Here is a tiny trained network, its code and every weight. The questions are about switching its units off for an input and a class, where a switched-off unit gives its printed mean instead of its output.

import numpy as np


def w(rows, s, z=0):
    codes = np.array(rows[::2]) - 128.0
    scale = np.full(codes.shape[1], s)
    scale[-1] = z or s
    return codes * scale


def f(y):
    return np.maximum(y, 0)


def log_softmax(a):
    a = a - a.max(-1, keepdims=True)
    return a - np.log(np.exp(a).sum(-1, keepdims=True))


def net(x, mask):
    res = np.array(x, float).reshape(1, 7) / 4 @ E
    y = f(res @ A[0][:, :-1].T + A[0][:, -1])
    res = res + np.where(mask, y, B[0][:, -1]) @ B[0][:, :-1]
    return log_softmax(res[-1] @ U[:, :-1].T + U[:, -1])


A, B = {}, {}
E = w([
[66,47,65,178,175],'x0',
[24,234,124,111,142],'x1',
[210,155,104,88,245],'x2',
[140,142,109,141,124],'x3',
[143,148,102,143,124],'x4',
[129,129,116,113,122],'x5',
[121,120,131,109,126],'x6',
],0.012)
A[0] = w([
[132,164,139,119,158,189],'n1',
[106,54,61,159,193,130],'n2',
[199,151,165,115,110,121],'n3',
[64,163,114,153,89,77],'n4',
[88,198,123,93,235,2],'n5',
[57,198,159,129,39,183],'n6',
[126,52,66,144,216,88],'n7',
[148,183,134,130,68,187],'n8',
[224,96,134,120,163,213],'n9',
[157,53,136,170,5,244],'n10',
[143,126,156,117,161,39],'n11',
[140,109,109,141,141,67],'n12',
[14,81,50,186,169,131],'n13',
],0.017,0.0049)
B[0] = w([
[154,112,164,144,108,170],'n1',
[99,88,109,237,136,213],'n2',
[162,134,163,88,155,183],'n3',
[91,93,78,82,151,192],'n4',
[122,157,203,180,5,204],'n5',
[84,132,122,162,243,251],'n6',
[166,117,78,252,177,209],'n7',
[63,108,174,136,148,192],'n8',
[164,83,143,74,199,210],'n9',
[136,186,194,173,7,247],'n10',
[156,139,109,129,125,143],'n11',
[126,130,119,150,145,146],'n12',
[142,139,33,56,78,240],'n13',
],0.026,0.021)
U = w([
[147,195,254,155,101,195],'0',
[108,123,110,225,211,164],'1',
[167,153,99,208,28,189],'2',
[112,141,28,123,125,2],'3',
[252,100,165,98,172,76],'4',
],0.01,0.0038)

Each question gives the input, the list of numbers given to net, and the class t.
The units are the neurons (one row each of A and B). Each row of codes is followed by its name. A weight is (code - 128) times the scale printed after its matrix; where a second scale follows, it is the last column's (A, B and U).
mask holds one flag per neuron, in row order. A switched-off neuron (its flag False) gives its mean, the last column of its row in B, instead of its output. The means were averaged over made-up inputs and are rounded, as every weight is.
A unit's drop is (log p(t) with every unit on - log p(t) with that unit switched off) / (log p(t) with every unit on - log p(t) with every unit switched off).
The circuit of an input: a set's keep is (log p(t) with only the set's units on - log p(t) with every unit switched off) / (log p(t) with every unit on - log p(t) with every unit switched off). Starting from the 12 units with the biggest drops (on a tie, the unit counted first), units are removed one at a time, each time the one whose removal leaves the highest keep (on an exact tie, the one counted first), for as long as the keep stays at least 0.8.
circuit, biggest first: the units of the circuit, biggest drop first
top k neurons: the k neurons with the biggest drops, biggest first
drop when u is switched off: that unit's drop, to one decimal
input [0,-1,2,1,4,-6,-6], class 4: circuit, biggest first -> [n6 n2 n10]
input [7,-1,-8,1,2,-8,8], class 2: circuit, biggest first -> [n10]
input [0,-8,5,-2,0,-2,-7], class 4: top 3 neurons -> [n9 n6 n3]
input [3,0,-5,3,-7,-4,-7], class 2: top 2 neurons -> [n10 n9]
input [7,4,-1,3,-3,-4,-2], class 3: top 2 neurons -> [n13 n10]
input [2,6,-1,-5,-3,8,-5], class 3: top 2 neurons -> [n10 n13]
input [8,1,8,0,-7,8,-8], class 2: top 2 neurons -> [n5 n6]
input [-8,-1,0,-6,3,-2,-6], class 0: top 2 neurons -> [n13 n8]
input [-5,0,3,0,6,-2,-3], class 4: top 2 neurons -> [n10 n9]
input [6,1,4,-2,0,4,-2], class 2: top 4 neurons -> [n6 n13 n5 n8]
input [1,3,-3,-1,2,3,0], class 3: top 2 neurons -> [n7 n2]
input [8,3,2,-3,-8,1,7], class 2: top 2 neurons -> [n13 n6]
input [-7,6,0,-6,-8,-5,-4], class 1: top 2 neurons -> [n6 n10]
input [5,2,-8,0,-2,-6,-2], class 3: circuit, biggest first -> [n13]
input [-5,3,0,4,8,-2,-5], class 1: top 2 neurons -> [n10 n6]
input [0,5,6,-6,-8,-5,1], class 0: top 2 neurons -> [n13 n2]
input [-8,-7,8,-4,-8,-2,1], class 4: drop when n9 is switched off -> 0.0
input [2,8,7,5,-8,8,-2], class 2: drop when n5 is switched off -> 0.0
input [-8,-2,2,2,-3,2,-6], class 4: drop when n10 is switched off -> 0.1
input [3,3,8,7,-5,8,-2], class 2: circuit, biggest first -> [n5]
